Here is a tiny trained network, its code and every weight. The questions are about switching its units off for an input and a class, where a switched-off unit gives its printed mean instead of its output.

import numpy as np


def w(rows, s, z=0):
    codes = np.array(rows[::2]) - 128.0
    scale = np.full(codes.shape[1], s)
    scale[-1] = z or s
    return codes * scale


def f(y):
    return y / 2 * (1 + np.tanh(0.7978845608 * (y + 0.044715 * y**3)))


def log_softmax(a):
    a = a - a.max(-1, keepdims=True)
    return a - np.log(np.exp(a).sum(-1, keepdims=True))


def net(x, mask):
    res = np.array(x, float).reshape(1, 4) / 4 @ E
    y = f(res @ A[0][:, :-1].T + A[0][:, -1])
    res = res + np.where(mask, y, B[0][:, -1]) @ B[0][:, :-1]
    return log_softmax(res[-1] @ U[:, :-1].T + U[:, -1])


A, B = {}, {}
E = w([
[120,110,255,236,137,109,70],'x0',
[35,88,141,24,202,136,39],'x1',
[89,102,45,219,47,173,29],'x2',
[23,229,151,123,57,106,146],'x3',
],0.0091)
A[0] = w([
[169,101,112,129,171,144,116,46],'n0',
[117,105,252,202,168,103,92,2],'n1',
[98,99,23,175,69,149,35,30],'n2',
[177,5,118,128,138,120,119,10],'n3',
[143,158,91,88,167,218,166,30],'n4',
[40,211,156,124,64,100,147,25],'n5',
[72,91,97,63,230,131,49,102],'n6',
[100,125,129,86,183,141,76,18],'n7',
[133,166,170,76,128,74,165,6],'n8',
[225,22,143,111,189,147,110,132],'n9',
[141,161,210,67,169,71,183,83],'n10',
[225,72,81,169,180,171,133,45],'n11',
[118,106,115,156,88,169,87,10],'n12',
[188,118,176,77,190,87,191,23],'n13',
[110,128,35,71,116,114,153,9],'n14',
[64,92,138,96,152,122,103,66],'n15',
[140,130,8,53,125,133,183,94],'n16',
[90,128,153,96,153,143,83,51],'n17',
[224,139,113,182,63,123,207,28],'n18',
[72,49,147,70,121,157,114,57],'n19',
],0.012,0.0083)
B[0] = w([
[101,159,89,109,42,154,203,149],'n0',
[218,105,206,109,3,136,64,210],'n1',
[100,35,105,156,188,208,155,222],'n2',
[103,155,101,74,82,131,171,174],'n3',
[149,111,157,144,77,148,115,156],'n4',
[60,187,94,34,112,143,120,197],'n5',
[126,159,161,180,154,82,166,234],'n6',
[139,130,136,153,113,113,211,161],'n7',
[110,114,90,135,121,172,160,158],'n8',
[75,168,121,76,126,141,98,247],'n9',
[117,70,93,139,178,200,132,216],'n10',
[81,179,111,104,102,144,131,206],'n11',
[136,97,139,115,110,177,194,150],'n12',
[99,48,92,141,147,164,165,200],'n13',
[158,134,169,131,34,149,106,171],'n14',
[150,153,129,167,125,100,189,164],'n15',
[191,107,198,110,80,105,37,229],'n16',
[146,142,132,151,106,101,206,155],'n17',
[151,175,160,217,202,58,211,230],'n18',
[138,142,128,170,134,89,201,168],'n19',
],0.014,0.013)
U = w([
[97,49,125,144,135,194,159,118],'0',
[191,134,206,124,33,129,97,119],'1',
[126,207,166,183,142,71,194,108],'2',
[35,236,122,61,85,147,141,113],'3',
[103,166,153,118,255,90,16,253],'4',
[142,131,76,113,149,68,90,101],'5',
[136,119,91,126,151,58,75,104],'6',
],0.013,0.03)

Each question gives the input, the list of numbers given to net, and the class t.
The units are the neurons (one row each of A and B). Each row of codes is followed by its name. A weight is (code - 128) times the scale printed after its matrix; where a second scale follows, it is the last column's (A, B and U).
mask holds one flag per neuron, in row order. A switched-off neuron (its flag False) gives its mean, the last column of its row in B, instead of its output. The means were averaged over made-up inputs and are rounded, as every weight is.
A unit's drop is (log p(t) with every unit on - log p(t) with that unit switched off) / (log p(t) with every unit on - log p(t) with every unit switched off).
The circuit of an input: a set's keep is (log p(t) with only the set's units on - log p(t) with every unit switched off) / (log p(t) with every unit on - log p(t) with every unit switched off). Starting from the 12 units with the biggest drops (on a tie, the unit counted first), units are removed one at a time, each time the one whose removal leaves the highest keep (on an exact tie, the one counted first), for as long as the keep stays at least 0.8.
circuit, biggest first: the units of the circuit, biggest drop first
most important unit: the unit with the biggest drop
top k neurons: the k neurons with the biggest drops, biggest first
drop when u is switched off: that unit's drop, to one decimal
input [-8,8,-1,-7], class 1: top 3 neurons -> n16, n14, n18
input [2,8,3,-8], class 2: most important unit -> n6
input [-6,5,2,-6], class 1: top 2 neurons -> n16, n14
input [3,0,0,-2], class 4: top 2 neurons -> n16, n14
input [0,7,-3,-8], class 3: top 3 neurons -> n9, n18, n3
input [-4,-8,7,-4], class 2: top 4 neurons -> n18, n10, n13, n11
input [-7,-3,2,-8], class 3: top 3 neurons -> n11, n9, n1
input [-5,-7,-7,6], class 0: top 2 neurons -> n10, n13
input [-4,-1,-2,4], class 1: top 3 neurons -> n16, n9, n11
input [3,-1,-4,-3], class 0: top 2 neurons -> n13, n16
input [2,6,7,3], class 0: top 2 neurons -> n2, n18
input [2,7,-6,7], class 2: top 2 neurons -> n6, n15
input [-2,1,-3,3], class 4: top 2 neurons -> n2, n1
input [4,4,-3,-7], class 3: circuit, biggest first -> n9
input [-4,3,1,-3], class 1: top 2 neurons -> n16, n18
input [1,8,0,-1], class 2: drop when n3 is switched off -> 0.0
input [7,5,-2,-3], class 1: drop when n1 is switched off -> 4.7
input [-1,7,4,-1], class 2: drop when n6 is switched off -> 0.1
